Below are the code and all the weights of a small trained network. Each question names an input and a class and asks about switching units off, where a switched-off unit gives its printed mean instead of its output.

import numpy as np


def w(rows, s, z=0):
    codes = np.array(rows[::2]) - 128.0
    scale = np.full(codes.shape[1], s)
    scale[-1] = z or s
    return codes * scale


def norm(h):
    return h / np.sqrt((h * h).mean(-1, keepdims=True) + 1e-5)


def f(y):
    return y / 2 * (1 + np.tanh(0.7978845608 * (y + 0.044715 * y**3)))


def log_softmax(a):
    a = a - a.max(-1, keepdims=True)
    return a - np.log(np.exp(a).sum(-1, keepdims=True))


def net(x, mask):
    res = np.array(x, float).reshape(1, 6) / 4 @ E
    u = 0
    for l in range(3):
        y = f(norm(res) @ A[l][:, :-1].T + A[l][:, -1])
        res = res + np.where(mask[u : u + 8], y, B[l][:, -1]) @ B[l][:, :-1]
        u += 8
    return log_softmax(norm(res)[-1] @ U[:, :-1].T + U[:, -1])


A, B = {}, {}
E = w([
[127,127,128,130,128],'x0',
[207,103,179,146,133],'x1',
[128,128,130,124,128],'x2',
[128,129,128,126,129],'x3',
[114,89,137,134,1],'x4',
[109,6,92,65,138],'x5',
],0.0069)
A[0] = w([
[82,184,116,166,128,77],'0.n0',
[8,167,88,118,125,254],'0.n1',
[120,100,94,130,168,99],'0.n2',
[149,108,94,100,185,90],'0.n3',
[148,199,134,146,36,75],'0.n4',
[139,119,143,125,156,79],'0.n5',
[100,137,124,139,109,126],'0.n6',
[137,204,151,133,159,104],'0.n7',
],0.012,0.0046)
B[0] = w([
[157,155,121,35,85,160],'0.n0',
[46,169,80,86,138,255],'0.n1',
[131,107,102,109,199,153],'0.n2',
[115,151,183,86,153,168],'0.n3',
[94,161,248,119,157,192],'0.n4',
[126,140,167,90,136,127],'0.n5',
[139,110,151,95,71,138],'0.n6',
[178,113,28,160,128,183],'0.n7',
],0.015,0.0085)
A[1] = w([
[233,123,169,170,130,133],'1.n0',
[208,42,149,117,101,6],'1.n1',
[109,144,66,108,72,38],'1.n2',
[177,80,163,192,68,31],'1.n3',
[129,28,88,117,17,96],'1.n4',
[215,134,58,192,121,53],'1.n5',
[198,171,10,116,115,6],'1.n6',
[166,166,82,171,63,21],'1.n7',
],0.013,0.002)
B[1] = w([
[76,95,119,212,250,253],'1.n0',
[189,198,156,1,117,187],'1.n1',
[168,43,182,154,118,222],'1.n2',
[233,193,92,133,50,190],'1.n3',
[54,135,62,125,66,205],'1.n4',
[32,224,114,184,249,216],'1.n5',
[195,123,125,138,39,252],'1.n6',
[125,82,116,36,168,157],'1.n7',
],0.014,0.0041)
A[2] = w([
[154,136,127,126,28,71],'2.n0',
[77,21,65,243,61,83],'2.n1',
[232,116,41,90,48,119],'2.n2',
[94,137,83,80,62,1],'2.n3',
[212,86,174,117,135,99],'2.n4',
[216,79,224,155,173,103],'2.n5',
[207,117,183,250,114,86],'2.n6',
[139,212,105,126,82,128],'2.n7',
],0.014,0.0045)
B[2] = w([
[107,175,106,110,207,179],'2.n0',
[39,40,99,189,87,167],'2.n1',
[166,174,48,107,76,255],'2.n2',
[200,122,162,190,156,228],'2.n3',
[167,31,171,138,183,139],'2.n4',
[218,28,111,83,102,192],'2.n5',
[154,156,208,253,55,184],'2.n6',
[130,84,139,113,81,220],'2.n7',
],0.025,0.0058)
U = w([
[203,179,33,93,60,253],'0',
[56,187,219,59,64,131],'1',
[28,132,79,30,234,46],'2',
[41,25,81,200,81,122],'3',
[139,193,105,237,229,97],'4',
[214,93,225,225,70,69],'5',
[215,7,140,65,193,91],'6',
],0.015,0.0029)

Each question gives the input, the list of numbers given to net, and the class t.
The units are the neurons (one row each of A and B). Each row of codes is followed by its name. A weight is (code - 128) times the scale printed after its matrix; where a second scale follows, it is the last column's (A, B and U).
mask holds one flag per neuron, layer by layer. A switched-off neuron (its flag False) gives its mean, the last column of its row in B, instead of its output. The means were averaged over made-up inputs and are rounded, as every weight is.
A unit's drop is (log p(t) with every unit on - log p(t) with that unit switched off) / (log p(t) with every unit on - log p(t) with every unit switched off).
The circuit of an input: a set's keep is (log p(t) with only the set's units on - log p(t) with every unit switched off) / (log p(t) with every unit on - log p(t) with every unit switched off). Starting from the 12 units with the biggest drops (on a tie, the unit counted first), units are removed one at a time, each time the one whose removal leaves the highest keep (on an exact tie, the one counted first), for as long as the keep stays at least 0.8.
circuit, biggest first: the units of the circuit, biggest drop first
most important unit: the unit with the biggest drop
top k neurons: the k neurons with the biggest drops, biggest first
top k neurons in layer l: the k neurons of layer l with the biggest drops, biggest first
drop when u is switched off: that unit's drop, to one decimal
input [-6,2,-4,7,1,-8], class 5: top 2 neurons in layer 0 -> (0.n1 0.n4)
input [-4,0,7,-2,7,2], class 3: most important unit -> 2.n1
input [4,6,-8,8,0,4], class 6: top 2 neurons -> (0.n1 0.n7)
input [2,2,-7,8,4,0], class 5: top 3 neurons -> (0.n1 0.n4 2.n6)
input [5,2,-5,-8,-1,-3], class 4: circuit, biggest first -> (1.n5 0.n7)
input [-6,-8,-8,-2,1,6], class 3: top 3 neurons in layer 2 -> (2.n1 2.n0 2.n3)
input [-8,2,-2,7,5,0], class 5: top 3 neurons -> (0.n1 0.n4 2.n6)
input [0,5,7,2,-2,-7], class 4: top 2 neurons -> (1.n5 0.n7)
input [5,0,1,5,7,-3], class 1: top 2 neurons -> (0.n4 1.n2)
input [4,-7,4,3,0,3], class 2: top 2 neurons in layer 1 -> (1.n4 1.n6)
input [1,-3,1,5,1,4], class 3: top 3 neurons -> (0.n4 1.n1 1.n5)
input [3,1,7,4,4,-3], class 5: top 2 neurons -> (0.n1 0.n4)
input [-6,1,-3,6,-1,-2], class 4: top 3 neurons -> (0.n1 1.n5 1.n6)
input [4,2,-7,1,1,0], class 5: circuit, biggest first -> (0.n1)
input [8,4,-2,-6,-2,-1], class 4: top 2 neurons -> (1.n5 0.n1)
input [-2,2,5,1,-4,1], class 6: top 2 neurons in layer 0 -> (0.n1 0.n3)
input [-8,-8,8,7,-6,1], class 2: top 2 neurons -> (0.n1 2.n2)
input [3,5,3,3,2,-1], class 5: drop when 0.n1 is switched off -> 5.5
input [7,0,2,5,-3,7], class 2: drop when 2.n5 is switched off -> 0.1
input [-8,-1,4,8,-8,-7], class 0: most important unit -> 1.n6
